Each row has a name. Each question is about the rows just above it.

[144 111 132 120 145 130 148 144 119 129 133 138 126 124 136 145 123 126
 120 129 135 134 133 109 126 119 121 122 132 136 137 118 138 147 130 134
 116 124 134 118 122 131 142 147 136 141 125 123 144 117 142 122 129 135
 123 106 139 120 110 139 130] : J
[144 111 132 120 145 130 148 144 119 129 133 138 126 124 136 145 189 126
 120 129 135 134 133 137 126 119 121 122 132 136 126 118 138  69 130 134
 116 124 134 118 122 131 146 147 136 141 129 123 144 117 142 122 129 135
 123 106 139 120 110 141 130] : S
[108 148 125 134 123 110 117 129 133 126 123 148 124 127 130 125 131 129
 133 122 120 119 113 100 112 129 135 140 148 129 125 122 110 110 107 130
 126 106 127 131 148 126 123 148 130 122 120 138 122 137 124 110 153 100
 118 120 120 131 146 162 132] : B
[ 56 190 131 151 152 122 121 155 165 148 118  86 118 115 160 141 147  70
 179 141 119 115  70  70  59 138 136  78 136  70 123 131  57 150  41 119
  96  86 137 124 143 172 120  96 154 112 101 142 141 116  70  77 212  84
 108 141  83 153 182 165 141] : P
[173  73  96  29 197  96 205  81  76  93 144  80 109  99 127 201 142  82
 109 231 177 104 108 187 111  16 104 112 146 177 189  93 127 197  81 176
  88  46 129  81  81  93 168 184 170 153 133 167 146 106 130  92 163  79
  67  38 123 115  77 145 103] : G
[ 56 190 131 124 152 122 121 155 165 148 118  86 118 115 160 131 147 153
 179 124 119 115  70  52 124 138 136  78 136 122 123 131 190 150 124 119
 190  86 137 124 143 172 120  96 154 112 190 145 141 116 131  77 147  84
 108 122  83 153 182 165 141] : N
Count of [110] in B:
4
How many times does N hold [147]?
2
How many times does P hold [71]?
0
Count of [191] in N:
0
Times [81] occurs in G:
4
How many times does B hold [120]?
4
How many times does S hold [128]?
0

[15 15 15 15 15] : U
[ 19   7  14  82 217] : R
[ 81  81  14  81 220] : H
How many times does H hold [80]?
0
How many times does U hold [15]?
5
Times [81] occurs in H:
3
Count of [82] in R:
1
Count of [217] in R:
1
Count of [15] in H:
0
How many times does R hold [19]?
1

[158 123 157 157 157   6 179] : V
[ 32 174 133 124 156 156 234] : X
[  6 191 112 112 157 112 112] : E
How many times does V hold [158]?
1
Times [157] occurs in V:
3
How many times does E hold [112]?
4
How many times does X hold [124]?
1

